Below is a small trained network, with its code and all its weights. Each question gives an input and a target symbol and asks what happens when units are switched off, that is, made to give their printed mean instead of their output.

import numpy as np


def w(rows, s, z=0):
    codes = np.array(rows[::2]) - 128.0
    scale = np.full(codes.shape[1], s)
    scale[-1] = z or s
    return codes * scale


def f(y):
    return np.maximum(y, 0)


def softmax(a):
    e = np.exp(a - a.max(-1, keepdims=True))
    return e / e.sum(-1, keepdims=True)


def log_softmax(a):
    a = a - a.max(-1, keepdims=True)
    return a - np.log(np.exp(a).sum(-1, keepdims=True))


def net(x, mask):
    ids = ['Γβεηλξσ'.index(c) for c in x.split()]
    T = len(ids)
    res = E[ids] + P[:T]
    q, k, v = (res @ M[0].T for M in (Q, K, V))
    z = softmax(np.where(np.tri(T) > 0, q @ k.T / 4**0.5, -1e9)) @ v
    res = res + np.where(mask[0], z, O[0][:, -1]) @ O[0][:, :-1]
    y = f(res @ A[0][:, :-1].T + A[0][:, -1])
    res = res + np.where(mask[1:9], y, B[0][:, -1]) @ B[0][:, :-1]
    return log_softmax(res[-1] @ U[:, :-1].T + U[:, -1])


Q, K, V, O, A, B = {}, {}, {}, {}, {}, {}
E = w([
[97,195,95,171,111,118,132,69,99,253,171,167],'Γ',
[49,135,173,182,90,93,152,40,158,163,135,101],'β',
[173,108,59,177,179,138,210,105,179,128,84,176],'ε',
[135,95,38,88,156,152,112,196,153,84,159,110],'η',
[78,142,85,168,165,169,89,189,79,97,91,205],'λ',
[90,144,241,143,96,111,187,188,126,130,203,129],'ξ',
[156,168,158,115,138,191,165,140,172,111,104,220],'σ',
],0.022)
P = w([
[74,103,152,166,180,44,131,146,210,179,183,219],'0',
[97,125,135,198,113,123,86,97,176,135,170,108],'1',
[84,123,136,137,137,103,152,124,142,149,178,183],'2',
[126,156,109,187,94,135,121,87,120,106,172,109],'3',
[108,110,64,159,6,95,147,26,122,91,104,127],'4',
[161,191,79,138,56,85,152,101,67,115,132,187],'5',
[152,164,101,115,85,120,151,138,57,149,64,104],'6',
[117,96,98,133,20,171,178,97,74,131,68,65],'7',
[103,73,130,101,87,163,188,149,85,172,128,142],'8',
[118,150,158,152,174,174,119,162,115,162,175,104],'9',
[63,55,143,114,119,181,195,137,112,171,169,136],'10',
[76,126,174,151,187,172,122,160,137,162,238,151],'11',
],0.013)
Q[0] = w([
[135,173,144,152,250,132,112,131,166,117,212,168],'H1',
[217,161,131,110,142,121,101,136,89,99,63,96],'H1',
[91,139,158,149,143,49,110,107,134,203,208,101],'H1',
[113,133,185,127,76,72,135,98,90,162,120,93],'H1',
],0.016)
K[0] = w([
[107,105,153,155,153,201,98,126,182,166,130,83],'H1',
[162,135,108,173,9,132,105,41,80,33,129,94],'H1',
[86,119,127,176,158,82,88,125,191,139,139,151],'H1',
[147,128,106,130,127,38,95,113,167,129,141,148],'H1',
],0.014)
V[0] = w([
[66,96,167,174,121,183,52,215,79,29,80,200],'H1',
[74,121,254,177,95,67,171,138,103,35,116,95],'H1',
[219,88,247,59,138,134,132,172,204,16,99,139],'H1',
[161,115,77,59,137,70,146,204,123,128,197,39],'H1',
],0.007)
O[0] = w([
[126,135,127,134,63,88,157,153,131,107,1,131,246],'H1',
[131,122,133,160,164,79,181,140,62,79,94,132,91],'H1',
[162,117,194,114,81,126,179,100,59,36,114,138,93],'H1',
[164,149,81,129,116,70,191,98,158,121,199,100,3],'H1',
],0.016,0.0063)
A[0] = w([
[202,186,170,126,136,115,225,101,224,144,60,171,94],'N1',
[249,120,84,22,113,153,139,82,198,68,186,131,67],'N2',
[146,116,164,141,161,107,178,84,2,61,119,96,35],'N3',
[99,190,189,128,20,55,166,127,113,150,119,130,149],'N4',
[112,169,198,104,69,147,96,86,137,199,164,123,105],'N5',
[150,80,65,123,201,100,166,153,94,36,69,132,6],'N6',
[150,96,96,130,179,192,98,173,173,96,24,154,151],'N7',
[121,121,39,211,153,146,172,184,189,126,141,136,239],'N8',
],0.0072,0.0024)
B[0] = w([
[20,135,43,126,124,133,76,94,86,126,120,167,188],'N1',
[65,120,165,186,179,188,116,119,53,90,120,79,170],'N2',
[75,139,142,70,97,41,51,168,161,175,177,161,205],'N3',
[143,96,152,142,247,81,138,95,176,178,163,208,207],'N4',
[148,162,194,115,67,147,166,113,147,53,92,165,185],'N5',
[162,161,194,87,132,201,113,88,115,63,107,166,190],'N6',
[204,119,71,146,92,129,135,119,164,134,254,146,251],'N7',
[166,171,217,131,179,78,174,172,104,111,70,17,224],'N8',
],0.0088,0.019)
U = w([
[93,146,101,96,126,129,74,157,159,134,110,111,3],'Γ',
[100,110,93,116,100,71,60,149,112,140,170,110,74],'β',
[214,94,122,147,154,111,171,80,146,150,171,127,116],'ε',
[53,103,96,191,134,135,96,174,72,121,121,100,218],'η',
[79,135,70,157,55,74,136,209,163,137,94,119,156],'λ',
[176,135,185,130,128,114,143,141,116,112,2,130,107],'ξ',
[64,131,81,115,68,185,56,148,114,103,174,142,203],'σ',
],0.0073,0.0048)

Each question gives the input, a string of symbols that net reads in full, and the target symbol t.
The units are the heads (4 rows each of Q, K, V and O) and the neurons (one row each of A and B). Each row of codes is followed by its name. A weight is (code - 128) times the scale printed after its matrix; where a second scale follows, it is the last column's (O, A, B and U).
mask holds one flag per unit, heads first, then neurons. A switched-off unit (its flag False) gives its mean, the last column of its rows in O or B, instead of its output. The means were averaged over made-up inputs and are rounded, as every weight is.
A unit's drop is (log p(t) with every unit on - log p(t) with that unit switched off) / (log p(t) with every unit on - log p(t) with every unit switched off).
The circuit of an input: a set's keep is (log p(t) with only the set's units on - log p(t) with every unit switched off) / (log p(t) with every unit on - log p(t) with every unit switched off). Starting from all 9 units, units are removed one at a time, each time the one whose removal leaves the highest keep (on an exact tie, the one counted first), for as long as the keep stays at least 0.8.
circuit, biggest first: the units of the circuit, biggest drop first
most important unit: the unit with the biggest drop
k most important neurons: the k neurons with the biggest drops, biggest first
drop when u is switched off: that unit's drop, to one decimal
input σ ε σ β λ σ λ, target σ: most important unit : N7
input β η η λ Γ ε Γ η λ β ε, target λ: 2 most important neurons : [N7, N1]
input η Γ σ Γ β ξ, target ε: 2 most important neurons : [N4, N3]
input η η Γ, target ε: 2 most important neurons : [N4, N3]
input λ β η ε Γ ε β η λ ε ξ ε, target ξ: 3 most important neurons : [N6, N8, N7]
input σ Γ β λ ε ξ η λ σ ξ λ σ, target σ: 2 most important neurons : [N8, N1]
input ξ σ ε η λ ξ λ, target ξ: circuit, biggest first : [H1, N6]
input β ξ η η σ λ, target σ: circuit, biggest first : [H1, N8]
input Γ η η σ ε λ ε Γ ξ, target Γ: circuit, biggest first : [H1, N8]
input σ η β ε, target η: 3 most important neurons : [N2, N1, N7]
input ξ Γ σ λ ε β η η ε ξ ξ, target β: 2 most important neurons : [N3, N8]
input ε λ σ λ β ξ Γ Γ λ ξ Γ ε, target ξ: 3 most important neurons : [N6, N7, N8]
input σ Γ η Γ η ξ, target ξ: 2 most important neurons : [N7, N4]
input ξ σ ε λ ε β σ β, target β: circuit, biggest first : [N3, H1]
input σ η Γ η σ σ Γ Γ Γ σ Γ, target ξ: most important unit : N7
input ξ η λ ξ η σ ε η Γ, target β: 2 most important neurons : [N3, N8]
input β ε η ξ ε Γ, target η: circuit, biggest first : [H1, N7]
input λ η η η β σ η, target σ: circuit, biggest first : [N8, H1]
input η η η σ σ β η, target σ: circuit, biggest first : [H1, N8]
input ε σ β η Γ, target σ: 2 most important neurons : [N8, N4]
input σ λ η η, target λ: 2 most important neurons : [N4, N6]
input β σ η ξ η λ ε ξ η, target ξ: drop when N7 is switched off : 0.1
input σ σ ε β σ λ η λ, target λ: drop when H1 is switched off : 0.9
input σ σ ξ Γ β λ η ε, target λ: drop when H1 is switched off : 0.7
input λ λ ε σ σ η η ξ ξ, target λ: drop when H1 is switched off : 1.5
input Γ σ ξ σ ε, target σ: 2 most important neurons : [N8, N1]
